Below are the code and all the weights of a small trained network. Each question names an input and a target symbol and asks about switching units off, where a switched-off unit gives its printed mean instead of its output.

import numpy as np


def w(rows, s, z=0):
    codes = np.array(rows[::2]) - 128.0
    scale = np.full(codes.shape[1], s)
    scale[-1] = z or s
    return codes * scale


def f(y):
    return np.maximum(y, 0)


def softmax(a):
    e = np.exp(a - a.max(-1, keepdims=True))
    return e / e.sum(-1, keepdims=True)


def log_softmax(a):
    a = a - a.max(-1, keepdims=True)
    return a - np.log(np.exp(a).sum(-1, keepdims=True))


def net(x, mask):
    ids = ['γδεηθπψω'.index(c) for c in x.split()]
    T = len(ids)
    res = E[ids] + P[:T]
    r = res
    for j in range(3):
        rows = slice(3 * j, 3 * j + 3)
        q, k, v = (r @ M[0][rows].T for M in (Q, K, V))
        z = softmax(np.where(np.tri(T) > 0, q @ k.T / 3**0.5, -1e9)) @ v
        o = O[0][rows]
        res = res + np.where(mask[j], z, o[:, -1]) @ o[:, :-1]
    y = f(res @ A[0][:, :-1].T + A[0][:, -1])
    res = res + np.where(mask[3:7], y, B[0][:, -1]) @ B[0][:, :-1]
    return log_softmax(res[-1] @ U[:, :-1].T + U[:, -1])


Q, K, V, O, A, B = {}, {}, {}, {}, {}, {}
E = w([
[74,101,190],'γ',
[186,91,93],'δ',
[115,81,157],'ε',
[10,91,86],'η',
[156,90,132],'θ',
[179,135,196],'π',
[232,153,168],'ψ',
[72,69,41],'ω',
],0.011)
P = w([
[128,69,102],'0',
[145,3,193],'1',
[145,15,191],'2',
[137,39,186],'3',
[131,46,166],'4',
[128,49,160],'5',
[142,50,193],'6',
[134,59,232],'7',
],0.005)
Q[0] = w([
[125,167,108],'H0',
[94,161,94],'H0',
[118,220,105],'H0',
[124,135,132],'H1',
[93,230,93],'H1',
[129,226,75],'H1',
[97,159,67],'H2',
[24,93,3],'H2',
[144,161,157],'H2',
],0.018)
K[0] = w([
[147,88,157],'H0',
[119,119,187],'H0',
[185,50,172],'H0',
[132,118,130],'H1',
[95,60,132],'H1',
[85,50,161],'H1',
[92,91,106],'H2',
[39,203,6],'H2',
[125,79,130],'H2',
],0.018)
V[0] = w([
[2,176,110],'H0',
[190,91,75],'H0',
[145,108,61],'H0',
[64,106,144],'H1',
[123,65,107],'H1',
[168,164,92],'H1',
[150,139,60],'H2',
[165,102,141],'H2',
[142,122,119],'H2',
],0.023)
O[0] = w([
[250,144,211,245],'H0',
[51,178,123,195],'H0',
[103,191,163,248],'H0',
[124,67,202,150],'H1',
[38,92,156,254],'H1',
[160,188,112,75],'H1',
[142,178,173,130],'H2',
[62,118,122,151],'H2',
[113,131,134,137],'H2',
],0.019,0.008)
A[0] = w([
[141,83,140,197],'N0',
[211,70,130,129],'N1',
[156,119,2,87],'N2',
[199,117,86,2],'N3',
],0.0095,0.0041)
B[0] = w([
[143,139,155,255],'N0',
[103,145,70,250],'N1',
[248,154,111,164],'N2',
[109,116,133,138],'N3',
],0.014,0.0066)
U = w([
[104,20,102,87],'γ',
[36,165,115,1],'δ',
[62,58,109,134],'ε',
[189,115,196,204],'η',
[51,104,101,88],'θ',
[91,96,78,146],'π',
[118,254,104,125],'ψ',
[62,230,229,93],'ω',
],0.0054,0.006)

Each question gives the input, a string of symbols that net reads in full, and the target symbol t.
The units are the heads (3 rows each of Q, K, V and O) and the neurons (one row each of A and B). Each row of codes is followed by its name. A weight is (code - 128) times the scale printed after its matrix; where a second scale follows, it is the last column's (O, A, B and U).
mask holds one flag per unit, heads first, then neurons. A switched-off unit (its flag False) gives its mean, the last column of its rows in O or B, instead of its output. The means were averaged over made-up inputs and are rounded, as every weight is.
A unit's drop is (log p(t) with every unit on - log p(t) with that unit switched off) / (log p(t) with every unit on - log p(t) with every unit switched off).
The circuit of an input: a set's keep is (log p(t) with only the set's units on - log p(t) with every unit switched off) / (log p(t) with every unit on - log p(t) with every unit switched off). Starting from all 7 units, units are removed one at a time, each time the one whose removal leaves the highest keep (on an exact tie, the one counted first), for as long as the keep stays at least 0.8.
circuit, biggest first: the units of the circuit, biggest drop first
unit that matters most: the unit with the biggest drop
heads that matter: for each layer, one digit per head in row order, 1 if its drop is at least 0.15 and else 0, layers parted by /
drop when u is switched off: that unit's drop, to one decimal
input ψ η ω ω γ ε π, target ψ: unit that matters most : H1
input π γ θ, target π: heads that matter : 110
input γ ε θ, target γ: heads that matter : 100
input θ γ ω η η ω ω, target η: heads that matter : 100
input ε π ψ ψ, target π: circuit, biggest first : [H0 H1]
input ω ε γ ω ψ γ, target ψ: heads that matter : 010
input ε δ π ε, target ε: heads that matter : 100
input ω ω ε ε θ ψ ψ θ, target ψ: heads that matter : 010
input η η θ, target η: drop when H0 is switched off : 1.4
input η ψ ε η, target η: drop when H0 is switched off : 0.6
input η π ω ε η ω ψ δ, target ψ: drop when H1 is switched off : 1.5
